Here is a tiny trained network, its code and every weight. The questions are about switching its units off for an input and a target symbol, where a switched-off unit gives its printed mean instead of its output.

import numpy as np


def w(rows, s, z=0):
    codes = np.array(rows[::2]) - 128.0
    scale = np.full(codes.shape[1], s)
    scale[-1] = z or s
    return codes * scale


def norm(h):
    return h / np.sqrt((h * h).mean(-1, keepdims=True) + 1e-5)


def f(y):
    return np.maximum(y, 0)


def softmax(a):
    e = np.exp(a - a.max(-1, keepdims=True))
    return e / e.sum(-1, keepdims=True)


def log_softmax(a):
    a = a - a.max(-1, keepdims=True)
    return a - np.log(np.exp(a).sum(-1, keepdims=True))


def net(x, mask):
    ids = ['αβγδεζηθμξπστφψω'.index(c) for c in x.split()]
    T = len(ids)
    res = E[ids] + P[:T]
    r = norm(res)
    for j in range(2):
        rows = slice(2 * j, 2 * j + 2)
        q, k, v = (r @ M[0][rows].T for M in (Q, K, V))
        z = softmax(np.where(np.tri(T) > 0, q @ k.T / 2**0.5, -1e9)) @ v
        o = O[0][rows]
        res = res + np.where(mask[j], z, o[:, -1]) @ o[:, :-1]
    y = f(norm(res) @ A[0][:, :-1].T + A[0][:, -1])
    res = res + np.where(mask[2:10], y, B[0][:, -1]) @ B[0][:, :-1]
    return log_softmax(norm(res)[-1] @ U[:, :-1].T + U[:, -1])


Q, K, V, O, A, B = {}, {}, {}, {}, {}, {}
E = w([
[97,211,108,113,113],'α',
[153,74,167,112,118],'β',
[89,211,153,133,54],'γ',
[178,252,113,86,79],'δ',
[155,80,160,112,112],'ε',
[152,75,167,111,118],'ζ',
[168,189,85,121,125],'η',
[56,166,165,84,97],'θ',
[205,111,46,180,36],'μ',
[131,75,183,99,152],'ξ',
[133,77,169,90,148],'π',
[69,135,147,72,145],'σ',
[120,173,141,203,134],'τ',
[106,97,125,214,129],'φ',
[100,65,81,140,123],'ψ',
[141,153,77,75,140],'ω',
],0.025)
P = w([
[162,54,144,112,11],'0',
[165,57,138,112,31],'1',
[160,70,132,111,49],'2',
[164,79,128,109,69],'3',
[164,89,121,108,88],'4',
[167,98,118,107,105],'5',
[169,106,111,104,123],'6',
[176,113,110,101,141],'7',
[181,117,104,102,160],'8',
[190,119,101,99,180],'9',
[197,119,95,100,200],'10',
[206,120,98,103,226],'11',
[213,126,93,101,244],'12',
[222,137,80,102,254],'13',
],0.0089)
Q[0] = w([
[153,189,134,240,107],'head 1',
[7,143,75,147,108],'head 1',
[213,32,100,7,201],'head 2',
[229,102,108,228,148],'head 2',
],0.016)
K[0] = w([
[184,105,181,111,30],'head 1',
[91,152,137,118,31],'head 1',
[113,97,79,97,253],'head 2',
[225,161,135,233,211],'head 2',
],0.016)
V[0] = w([
[175,88,95,165,157],'head 1',
[154,166,192,177,134],'head 1',
[96,180,111,150,194],'head 2',
[130,139,125,165,2],'head 2',
],0.009)
O[0] = w([
[16,212,54,207,35,75],'head 1',
[131,224,178,175,100,6],'head 1',
[162,33,177,207,108,35],'head 2',
[187,151,89,206,255,187],'head 2',
],0.0055,0.0024)
A[0] = w([
[130,129,152,93,158,13],'neuron 1',
[101,163,102,133,252,253],'neuron 2',
[86,93,121,137,88,54],'neuron 3',
[110,180,108,120,119,188],'neuron 4',
[170,132,101,163,167,44],'neuron 5',
[158,125,123,157,118,209],'neuron 6',
[90,144,165,140,75,88],'neuron 7',
[124,84,102,113,140,116],'neuron 8',
],0.022,0.0029)
B[0] = w([
[148,140,95,175,68,215],'neuron 1',
[34,191,193,26,249,254],'neuron 2',
[44,119,103,156,156,154],'neuron 3',
[148,62,144,147,165,229],'neuron 4',
[93,96,131,138,44,242],'neuron 5',
[82,178,146,134,123,228],'neuron 6',
[175,149,175,171,160,142],'neuron 7',
[119,181,105,189,169,224],'neuron 8',
],0.012,0.0064)
U = w([
[66,57,98,60,81,157],'α',
[173,136,140,129,132,137],'β',
[189,42,170,97,162,211],'γ',
[235,222,130,96,133,48],'δ',
[187,137,139,154,156,178],'ε',
[140,160,111,167,113,255],'ζ',
[30,156,222,227,101,67],'η',
[75,111,72,197,208,77],'θ',
[90,65,195,132,93,177],'μ',
[100,41,139,173,181,157],'ξ',
[180,128,31,79,183,29],'π',
[94,250,99,104,94,61],'σ',
[194,146,200,199,206,160],'τ',
[159,136,152,130,118,125],'φ',
[126,127,154,134,132,85],'ψ',
[154,148,242,86,64,153],'ω',
],0.018,0.0087)

Each question gives the input, a string of symbols that net reads in full, and the target symbol t.
The units are the heads (2 rows each of Q, K, V and O) and the neurons (one row each of A and B). Each row of codes is followed by its name. A weight is (code - 128) times the scale printed after its matrix; where a second scale follows, it is the last column's (O, A, B and U).
mask holds one flag per unit, heads first, then neurons. A switched-off unit (its flag False) gives its mean, the last column of its rows in O or B, instead of its output. The means were averaged over made-up inputs and are rounded, as every weight is.
A unit's drop is (log p(t) with every unit on - log p(t) with that unit switched off) / (log p(t) with every unit on - log p(t) with every unit switched off).
The circuit of an input: a set's keep is (log p(t) with only the set's units on - log p(t) with every unit switched off) / (log p(t) with every unit on - log p(t) with every unit switched off). Starting from all 10 units, units are removed one at a time, each time the one whose removal leaves the highest keep (on an exact tie, the one counted first), for as long as the keep stays at least 0.8.
units of the circuit, in order: the units of the circuit, biggest drop first
unit that matters most: the unit with the biggest drop
top k neurons: the k neurons with the biggest drops, biggest first
heads that matter: for each layer, one digit per head in row order, 1 if its drop is at least 0.15 and else 0, layers parted by /
input β σ ξ, target γ: heads that matter => 10
input ψ μ ω, target π: units of the circuit, in order => (neuron 2; neuron 5)
input σ σ σ η η θ η φ δ π, target η: heads that matter => 11
input ξ γ γ ω, target π: heads that matter => 01
input σ θ η η β β, target τ: unit that matters most => neuron 5
input σ σ ψ, target θ: heads that matter => 00
input η η ξ η π θ ξ π α ζ, target α: heads that matter => 11
input μ β μ η η θ σ σ, target α: units of the circuit, in order => (head 2; neuron 2)
input φ η η σ σ η η η σ φ ξ, target η: units of the circuit, in order => (head 1; head 2; neuron 3; neuron 7)
input ω ω ε, target ξ: heads that matter => 10
input π ω π, target ξ: units of the circuit, in order => (neuron 8; head 1)
input ε φ θ π, target η: units of the circuit, in order => (head 1; neuron 8)
input θ φ σ φ π θ η ε π τ η η η ζ, target τ: units of the circuit, in order => (neuron 5; head 2; neuron 8; head 1)
input μ π η σ η θ β ψ η η θ β σ τ, target η: units of the circuit, in order => (neuron 5)
input η σ ε, target γ: units of the circuit, in order => (head 1; neuron 5)
input β ξ σ θ τ η β γ τ ε, target ω: top 3 neurons => (neuron 8; neuron 4; neuron 2)
input σ σ θ φ φ α η φ σ τ π, target ω: heads that matter => 11
input ε η ε, target τ: top 4 neurons => (neuron 5; neuron 8; neuron 1; neuron 2)
input φ η β θ β μ β σ π η ω γ, target τ: units of the circuit, in order => (neuron 4; neuron 7)
input θ η η π φ σ β η σ ζ γ π β, target α: units of the circuit, in order => (head 2; head 1)
input σ σ π, target γ: unit that matters most => head 1
input τ θ β, target ω: units of the circuit, in order => (head 1; head 2; neuron 8)
input γ β ε, target δ: heads that matter => 01
input φ γ δ η δ σ η θ θ η θ τ η β, target ω: units of the circuit, in order => (head 1; neuron 4; head 2)
input η η ε ζ θ α τ δ ψ θ β, target θ: units of the circuit, in order => (head 1; neuron 8)
input μ π ε, target α: top 2 neurons => (neuron 4; neuron 3)
input ε η δ γ η θ μ σ μ φ ζ, target η: units of the circuit, in order => (head 1)
input θ τ α η θ μ τ ε ε, target ω: heads that matter => 10
input ξ ξ θ π θ ε π, target α: heads that matter => 01
input φ ζ η γ η ε ξ π η ψ γ θ, target ω: heads that matter => 11
